Each row has a class, written after it.
[6 -19 -24 -10 7 -26 -31 -10 1 27 -12 -67 17 16 6 -19 16 42 4 19 -23 10 8 -34 -29 25 46 -8 -22 -3 -29 -24 1 32 -26 21]
M
[-21 -24 -58 9 -66 -17 -36 49 -7 -9 10 -76 -23 -35 59 14 -49 -11 -97 27 -17 -13 10 23 -49 46 -1 -18 21 -10 30 -34 -12 0 47 30]
X
[-19 -7 -63 34 15 -29 -33 20 29 -17 -40 36 -4 3 -4 -3 2 -13 22 8 -3 -8 -13 -25 -46 4 26 8 45 -26 4 -20 -45 6 38 8]
G
[-43 -12 27 6 -35 -21 5 -4 2 15 0 -1 32 7 50 9 -19 3 -58 -18 -22 60 -35 3 -31 48 -30 -1 62 -46 31 -43 17 4 33 -36]
G
[3 31 -37 -31 -18 -17 -58 -9 -9 2 8 -8 -41 -13 47 -15 -23 -9 -24 70 -39 -69 -48 -15 28 -3 58 -32 -4 2 1 -22 -7 -3 25 26]
K
[-16 -46 -50 10 3 -7 3 29 -18 -46 -6 -9 24 24 81 -4 21 15 -79 -36 -16 33 8 -18 -30 -24 -18 39 -47 -43 11 -11 58 28 -1 22]
V
[-13 -41 4 -6 -14 15 49 40 20 -9 12 -8 36 23 4 19 -3 -16 -36 -54 26 45 -36 4 -32 8 -65 -1 9 -11 -31 14 3 16 -11 2]
R
[3 10 32 21 -16 11 14 10 23 13 46 61 51 -42 -15 23 -2 6 -15 -52 32 57 -11 12 -16 -24 -14 -23 24 -2 48 20 -48 21 -55 -18]
J
[24 -5 6 10 6 -27 25 -16 7 42 13 -5 29 -21 -91 -16 42 -11 5 26 21 -13 6 20 -37 50 -21 -7 7 55 34 4 29 -26 -1 13]
R
[-43 -40 2 -2 -23 -9 38 14 -7 -44 57 -27 23 52 15 7 18 -19 -26 -48 -7 57 19 52 -8 -40 -65 23 0 -1 29 21 11 -3 9 33]
V
[30 19 -28 -16 -12 5 5 -4 -30 4 -44 -22 4 -1 -63 -12 -23 17 -24 39 25 -28 19 -29 18 67 46 -37 6 7 -3 19 -11 -15 8 28]
G
[-25 38 9 12 -4 -12 -24 -1 -33 -56 -29 -8 -27 -11 -7 -6 -23 -12 -3 -23 34 18 26 25 -25 -19 23 22 -1 7 3 10 -8 -3 -11 -16]
P
[11 58 55 -19 13 9 14 -23 -10 -37 -30 43 15 -60 -43 -2 -23 20 -32 8 19 20 -26 -13 2 14 -12 -40 23 10 -17 37 -16 -29 -25 -9]
J
[54 25 12 -25 2 57 -30 -19 -35 -7 23 59 -29 -49 -39 36 -35 -21 72 47 33 -64 -11 36 40 -67 27 4 -55 -24 24 30 -18 -37 21 -12]
R
[12 10 -7 26 -14 71 -20 19 -29 -72 29 60 -40 -21 27 30 -13 -1 36 5 12 -10 38 40 49 -84 33 20 -13 -12 41 -5 -52 -4 44 -3]
J
[-31 27 46 -18 22 -61 13 -39 -10 16 -42 -37 0 -7 -15 -18 -32 -11 -74 -16 -3 -7 7 -63 -20 39 -4 13 10 -27 -58 1 17 -32 -44 -26]
P
[-31 -6 -8 30 -27 -17 3 59 15 11 2 -5 -2 31 -14 10 -2 -25 -22 -9 1 26 14 19 -28 39 -12 -34 38 7 6 11 -71 6 20 46]
M
[12 36 35 -18 -3 33 19 -27 -24 10 -43 25 -10 8 -22 8 -9 -4 -3 20 3 -10 -27 -12 36 30 14 -19 0 -43 17 16 36 -58 2 -31]
V
[-17 5 -37 -23 10 -12 40 15 -21 -74 -27 15 -3 42 -30 -10 28 -39 -58 1 25 -47 -31 -59 -20 -27 39 -15 -33 60 -31 17 7 -26 -54 36]
G
[-17 2 -7 16 16 -39 -16 -43 1 -15 11 -18 21 -5 10 -35 5 -18 -73 -1 -22 10 -13 -72 -48 15 -21 1 -37 22 -24 -8 29 23 -61 -21]
V
[-23 -15 30 -25 -33 -10 -22 6 -15 16 -12 -11 8 -7 17 -8 -22 25 -63 -2 -16 12 -11 13 -12 33 -34 -23 36 9 6 -31 28 -1 63 -2]
K
[-16 12 -4 -8 -32 -2 -14 -33 -24 -5 19 -3 -19 31 -12 5 -36 -4 5 2 2 -1 31 13 6 -18 33 -22 19 -26 20 -22 -40 1 20 -16]
X
[-15 28 48 17 21 -24 41 -7 17 -20 8 11 -3 8 -36 -6 74 -23 -82 -37 5 -19 -17 -56 -19 0 47 -30 29 -3 -58 0 26 14 -62 0]
K
[1 -13 -15 38 -1 -6 -1 37 -18 19 -5 52 -2 -22 39 0 7 -28 -68 -9 6 -25 -5 -30 11 -50 -17 9 -48 44 -35 10 30 14 -25 14]
G
[-18 65 -9 51 -8 -13 -27 5 -10 4 -26 24 -77 -39 54 27 12 9 -18 9 -20 -4 18 20 11 -22 77 11 15 -6 65 -52 -27 4 9 -4]
V
[-11 39 -23 -31 13 -17 13 20 -26 -34 -69 34 1 14 12 10 -41 20 -16 0 15 10 0 -26 1 29 12 -6 7 -29 0 -17 -56 -10 11 22]
R
[-16 34 49 35 -25 -14 -69 -20 -4 12 47 -13 -23 -13 32 0 -7 4 35 -10 -38 10 39 61 54 -37 29 -2 23 -23 33 -12 -17 28 8 -8]
V
[13 33 15 28 -4 8 11 -7 3 25 63 2 -1 -2 -19 32 15 -30 55 -16 14 26 21 37 32 -20 36 42 -13 25 76 -3 -70 21 -43 -12]
G
[-18 -43 -14 -16 -40 -17 -57 11 15 31 42 -65 -2 28 16 3 -31 11 4 -2 -44 22 -6 59 11 8 -33 -12 1 -7 17 6 -19 10 60 28]
R
[1 28 -34 36 -24 34 -3 1 20 29 6 61 -51 -24 2 18 0 -41 68 55 -3 9 -69 21 -16 -17 -20 3 4 62 33 9 -23 -32 25 -40]
K
[1 60 86 19 -16 35 -26 -37 8 17 49 24 -39 -41 -35 11 -30 -22 6 -1 14 34 4 81 34 -25 24 -12 0 11 42 7 -31 -13 -16 -39]
K
[-1 19 69 -11 7 -5 62 -62 -11 -3 10 0 26 -21 -39 -16 7 -16 -56 -6 12 16 -25 -15 17 -6 -16 9 -8 10 -29 25 63 -32 -63 -30]
G
[37 0 -44 -22 13 31 -43 -28 -28 -35 39 -12 -21 -13 -1 -3 34 5 31 67 -2 -56 -2 -7 18 -56 92 -5 -45 27 8 -5 -5 -11 -4 27]
J
[-21 -7 19 -6 -37 -5 -22 30 -4 -4 51 24 8 41 28 33 -26 -8 28 -54 -1 -2 22 31 40 -45 12 7 23 -23 42 -34 -79 37 17 0]
R
[-10 43 52 -2 8 -41 0 -11 45 28 11 20 0 -12 14 11 -14 23 7 -23 -39 2 -2 -5 25 7 28 6 56 -55 23 -53 -51 6 -13 -18]
K
[16 -36 -61 29 0 43 59 78 9 24 -65 47 30 -26 36 10 10 21 -22 -48 41 21 -13 -20 40 -8 -46 14 -10 -18 -29 28 11 11 -15 31]
R
[13 10 42 18 8 30 -89 15 3 33 54 44 -17 -21 26 19 5 8 79 13 -5 -38 23 44 40 -45 56 -16 22 -10 27 -59 -72 18 38 -11]
P
[34 5 61 -11 -18 13 -20 -29 -4 45 11 37 23 -27 -38 -18 -34 2 -3 1 13 -14 -1 71 52 -32 -17 -13 3 -19 15 7 45 -41 11 -24]
X
[29 5 11 24 -14 -2 -33 14 -16 61 -19 26 36 -19 -48 -23 2 -11 25 2 40 -29 28 18 -2 22 -6 -34 14 34 4 -11 24 2 -5 -11]
X
[17 73 -2 37 35 -10 65 -31 6 32 -64 16 -33 -47 -40 -13 12 -22 17 21 31 18 -21 -39 0 5 17 26 -34 44 -41 48 -9 -10 -95 -10]
M
[-37 37 65 4 -14 -7 -40 -41 -18 -4 13 44 -34 21 -34 8 -3 -17 8 11 -7 16 11 31 -37 -8 38 -9 13 22 57 -44 -7 -35 28 -55]
K
[1 6 7 -10 -29 -9 -4 13 0 36 -33 -41 -5 18 -53 4 4 0 16 12 5 -1 -20 7 -9 55 17 -23 33 29 8 15 -27 -14 18 12]
M
[26 -21 22 -23 21 23 34 -7 -3 44 -4 3 13 15 34 -8 14 -9 0 -15 23 12 -28 24 35 -39 -6 30 -29 -10 -55 34 58 23 -22 0]
X
[2 57 15 -10 30 26 -23 -52 -10 -39 -19 50 -27 -17 -45 -23 -29 -19 26 25 26 -20 -21 11 33 -41 42 -37 -20 -9 -10 24 -22 -15 -21 -2]
G
[56 7 -40 -2 9 20 -8 17 -24 26 -47 9 7 -4 -41 -9 47 -17 26 59 28 -76 -42 -46 -11 59 37 -21 -12 37 -19 -13 46 -16 10 -2]
R
[13 44 39 22 12 -6 24 -42 -16 -1 -12 50 15 -45 -77 -8 4 -16 -20 -6 41 26 19 9 -5 6 -10 4 17 19 7 45 -16 -12 -21 -21]
X
[11 24 -25 -23 -25 -5 -3 -24 -15 23 -9 -51 16 -17 23 -23 -10 11 -38 54 -23 0 -53 -36 6 71 -5 -32 11 49 14 -36 18 -22 -12 -12]
J
[22 17 55 25 -19 28 -29 -26 -22 -10 56 16 5 -4 -23 14 12 -1 13 -11 -6 16 27 28 24 -27 11 11 -31 16 49 -2 6 6 -16 -43]
V
[18 -19 -38 43 -15 5 -65 30 10 57 14 16 -10 -12 43 9 14 -1 -5 -1 -27 8 -25 12 35 -41 6 16 -48 36 -4 6 -8 18 0 2]
R
[24 63 29 -13 28 3 40 -8 -25 61 -43 19 9 -52 -28 13 13 -26 0 24 22 -16 -39 -28 12 43 -34 -18 -8 3 8 25 29 -58 -31 -8]
J
[-30 -44 94 -16 -60 -32 -51 33 -5 31 22 -4 45 93 -40 1 -19 -6 23 -26 -25 -3 28 18 -17 61 -13 -42 71 -5 4 -3 -24 18 68 -12]
M
[13 -4 -43 38 13 -41 8 7 32 -4 -35 37 15 -15 -79 -43 31 -34 10 16 25 -56 -11 -20 -53 25 -8 -7 14 45 -2 4 30 -15 -12 9]
R
[9 46 78 -5 -2 -9 -1 -48 -31 2 2 46 42 -18 -24 -2 -7 46 -9 -27 -20 32 24 -7 57 2 -25 -3 6 -9 46 -8 -2 -12 -17 -38]
V
[0 4 -38 39 11 29 -15 49 19 14 -24 54 -29 -12 -5 18 25 9 48 -9 20 -28 1 -18 3 -15 30 -38 33 -7 -7 -5 -63 8 19 14]
P
[-21 34 -32 -12 -10 -28 -29 20 -8 6 -50 -8 -19 -35 27 11 -55 -13 -60 0 11 10 -47 -15 -17 24 0 -21 17 -4 -10 20 -45 18 9 24]
G
[19 -29 2 1 -13 36 18 6 -8 -15 2 -23 19 29 -10 -25 16 -3 -18 -11 4 3 -11 0 51 0 -39 -7 -6 17 -51 44 49 9 4 14]
V
[-12 -40 7 7 -10 -6 -2 -6 25 17 27 -3 27 22 51 -20 31 2 -35 -17 -39 22 -32 12 22 -19 -12 8 11 -16 -17 -2 39 12 -1 -4]
X
[11 14 -7 -16 -43 -11 -42 10 -1 24 6 -40 3 23 -23 -2 -40 15 60 16 -19 -31 26 -15 33 47 30 -27 31 -11 6 -4 -43 13 16 -1]
K
[17 -12 -11 -28 -7 -3 -17 5 -39 38 -34 -19 -31 14 -19 -7 18 -9 -42 14 4 -75 4 -33 3 20 33 -20 -48 57 1 26 41 13 18 19]
X
[15 19 -48 -4 0 28 42 16 -16 -24 6 22 -24 34 19 30 12 17 82 3 1 7 15 13 33 -37 12 24 -27 9 55 4 -43 7 2 22]
V
[1 -47 56 -11 6 -42 -16 5 0 -11 25 26 60 88 -49 -28 9 -8 -66 -33 -24 -14 35 -17 -13 13 -28 -7 -9 -8 -14 -3 41 -15 11 4]
V
[-22 23 62 66 31 -9 48 12 -8 -10 40 70 21 -21 19 28 11 -46 -99 -61 18 94 35 21 -46 -22 -85 47 -34 -20 32 -4 -2 1 -37 -23]
V
[17 31 -40 11 1 -31 -31 13 4 82 -52 -6 0 -50 -6 -1 -7 -4 -1 18 11 -10 -25 7 -23 57 -6 -15 31 4 34 -19 -15 1 24 5]
X
[26 2 -22 -9 4 5 -14 14 -28 78 2 -2 -8 2 112 12 22 41 103 46 -59 -12 -22 23 56 4 -32 54 -27 10 57 -65 31 -2 64 -18]
P
[-23 -5 -6 42 8 -20 -3 21 6 -14 -15 32 19 -24 -22 7 9 3 -114 -50 14 35 37 -24 -47 7 -4 -7 -7 -17 38 -6 -16 -10 -29 14]
V
[-20 39 -29 -10 -37 6 -6 -20 -9 -13 -9 2 -54 18 -20 -2 8 -12 18 38 -11 -29 -40 -12 46 6 62 -46 15 75 12 29 -57 -9 -3 16]
R
[-30 36 -2 -15 -11 -29 -2 -13 17 -37 -10 -21 -22 -20 -7 -19 -34 2 -89 -1 -12 -2 -17 -5 -11 4 21 -35 12 -11 -4 -20 -12 -24 -27 19]
K
